Below is a small trained network, with its code and all its weights. Each question gives an input and a class and asks what happens when units are switched off, that is, made to give their printed mean instead of their output.

import numpy as np


def w(rows, s, z=0):
    codes = np.array(rows[::2]) - 128.0
    scale = np.full(codes.shape[1], s)
    scale[-1] = z or s
    return codes * scale


def norm(h):
    return h / np.sqrt((h * h).mean(-1, keepdims=True) + 1e-5)


def f(y):
    return y / 2 * (1 + np.tanh(0.7978845608 * (y + 0.044715 * y**3)))


def log_softmax(a):
    a = a - a.max(-1, keepdims=True)
    return a - np.log(np.exp(a).sum(-1, keepdims=True))


def net(x, mask):
    res = np.array(x, float).reshape(1, 8) / 4 @ E
    u = 0
    for l in range(3):
        y = f(norm(res) @ A[l][:, :-1].T + A[l][:, -1])
        res = res + np.where(mask[u : u + 5], y, B[l][:, -1]) @ B[l][:, :-1]
        u += 5
    return log_softmax(norm(res)[-1] @ U[:, :-1].T + U[:, -1])


A, B = {}, {}
E = w([
[125,16,143,147,121],'x0',
[151,99,83,107,232],'x1',
[169,154,104,157,194],'x2',
[130,95,77,177,96],'x3',
[176,101,116,136,77],'x4',
[169,223,184,114,124],'x5',
[139,153,2,181,81],'x6',
[145,162,64,28,66],'x7',
],0.0081)
A[0] = w([
[112,67,244,112,205,123],'L0N1',
[177,59,87,77,169,145],'L0N2',
[90,206,67,153,85,139],'L0N3',
[171,167,200,30,7,5],'L0N4',
[79,222,42,60,174,23],'L0N5',
],0.012,0.0022)
B[0] = w([
[112,233,187,182,146,253],'L0N1',
[74,111,43,101,108,189],'L0N2',
[123,165,146,178,83,217],'L0N3',
[107,47,189,19,66,240],'L0N4',
[252,64,145,104,78,204],'L0N5',
],0.018,0.0065)
A[1] = w([
[145,98,134,184,52,80],'L1N1',
[143,91,215,150,15,85],'L1N2',
[204,147,143,60,205,143],'L1N3',
[120,107,224,124,208,24],'L1N4',
[110,147,107,247,71,255],'L1N5',
],0.012,0.00096)
B[1] = w([
[142,146,166,123,24,194],'L1N1',
[130,243,52,65,108,254],'L1N2',
[124,148,69,229,1,146],'L1N3',
[26,249,143,177,107,171],'L1N4',
[85,192,28,134,106,227],'L1N5',
],0.0096,0.0091)
A[2] = w([
[34,199,76,93,138,254],'L2N1',
[150,82,253,223,153,83],'L2N2',
[94,65,59,85,166,209],'L2N3',
[174,121,204,135,207,12],'L2N4',
[133,123,240,153,206,173],'L2N5',
],0.014,0.0012)
B[2] = w([
[170,48,98,135,36,255],'L2N1',
[70,193,48,23,248,150],'L2N2',
[126,81,207,177,248,167],'L2N3',
[15,84,182,113,124,132],'L2N4',
[26,198,104,138,151,166],'L2N5',
],0.013,0.0095)
U = w([
[217,111,117,130,104,110],'0',
[166,108,205,27,95,186],'1',
[45,185,161,153,189,145],'2',
[113,142,87,190,78,167],'3',
[183,97,149,148,198,2],'4',
[115,9,81,153,213,113],'5',
],0.015,0.0068)

Each question gives the input, the list of numbers given to net, and the class t.
The units are the neurons (one row each of A and B). Each row of codes is followed by its name. A weight is (code - 128) times the scale printed after its matrix; where a second scale follows, it is the last column's (A, B and U).
mask holds one flag per neuron, layer by layer. A switched-off neuron (its flag False) gives its mean, the last column of its row in B, instead of its output. The means were averaged over made-up inputs and are rounded, as every weight is.
A unit's drop is (log p(t) with every unit on - log p(t) with that unit switched off) / (log p(t) with every unit on - log p(t) with every unit switched off).
The circuit of an input: a set's keep is (log p(t) with only the set's units on - log p(t) with every unit switched off) / (log p(t) with every unit on - log p(t) with every unit switched off). Starting from the 12 units with the biggest drops (on a tie, the unit counted first), units are removed one at a time, each time the one whose removal leaves the highest keep (on an exact tie, the one counted first), for as long as the keep stays at least 0.8.
units of the circuit, in order: the units of the circuit, biggest drop first
most important unit: the unit with the biggest drop
top k neurons: the k neurons with the biggest drops, biggest first
k most important neurons of layer l: the k neurons of layer l with the biggest drops, biggest first
input [7,-1,-3,-1,3,-7,7,-4], class 5: units of the circuit, in order => (L0N1 L0N3 L2N3)
input [4,0,-4,3,1,-3,-7,1], class 3: most important unit => L2N1
input [1,-2,4,-6,-2,-8,3,6], class 0: units of the circuit, in order => (L0N5 L0N4)
input [-8,-3,-3,3,0,-4,-3,-8], class 2: top 2 neurons => (L0N1 L1N2)
input [4,2,-2,5,1,-5,8,4], class 5: units of the circuit, in order => (L0N1 L2N3)
input [-5,-1,7,-6,0,0,1,-3], class 0: 3 most important neurons of layer 0 => (L0N5 L0N1 L0N4)
input [8,-1,-3,8,5,-8,6,2], class 5: 4 most important neurons of layer 0 => (L0N1 L0N3 L0N2 L0N5)
input [-5,2,6,-8,-4,4,2,7], class 0: units of the circuit, in order => (L1N3 L0N5)
input [-4,-1,-8,5,-8,8,5,3], class 1: top 2 neurons => (L0N4 L0N5)
input [-6,-7,2,-2,-2,6,6,-1], class 1: units of the circuit, in order => (L0N4 L0N1)
input [8,4,6,-1,7,-5,-8,6], class 5: units of the circuit, in order => (L0N2 L2N3)
input [2,-7,5,4,-7,1,-1,-5], class 2: 2 most important neurons of layer 2 => (L2N2 L2N5)
input [-2,3,-3,3,-5,3,1,-6], class 2: top 2 neurons => (L1N2 L0N2)
input [-7,4,4,7,-8,-6,-1,5], class 0: most important unit => L0N5
input [-3,-7,-8,4,-1,-1,2,-2], class 1: top 2 neurons => (L0N4 L0N1)
input [7,-1,-5,-3,6,-8,-8,0], class 3: top 2 neurons => (L0N1 L2N1)
input [-6,4,4,-5,-6,-1,6,2], class 0: top 2 neurons => (L0N5 L0N4)
input [-1,6,3,2,-2,1,-7,2], class 3: top 4 neurons => (L0N2 L1N3 L2N1 L1N4)
input [-4,-6,-1,4,2,3,4,1], class 1: 2 most important neurons of layer 0 => (L0N4 L0N1)
input [5,4,-3,2,-4,-5,-4,4], class 5: most important unit => L0N2
input [3,7,6,-3,1,-2,-6,8], class 5: top 3 neurons => (L0N2 L2N3 L1N2)
input [4,-3,-2,-4,6,-8,-4,-5], class 2: top 2 neurons => (L0N1 L0N5)
input [5,2,-6,-1,5,1,-4,-1], class 3: 3 most important neurons of layer 2 => (L2N1 L2N3 L2N2)
input [-8,6,-4,7,5,-3,-1,-4], class 5: top 2 neurons => (L0N1 L2N3)
input [-5,7,-5,6,-4,3,6,1], class 1: 2 most important neurons of layer 0 => (L0N5 L0N1)
input [-7,-4,-6,0,-5,1,5,5], class 1: 2 most important neurons of layer 0 => (L0N4 L0N5)
input [1,1,-6,1,1,2,-2,-5], class 2: units of the circuit, in order => (L0N1)
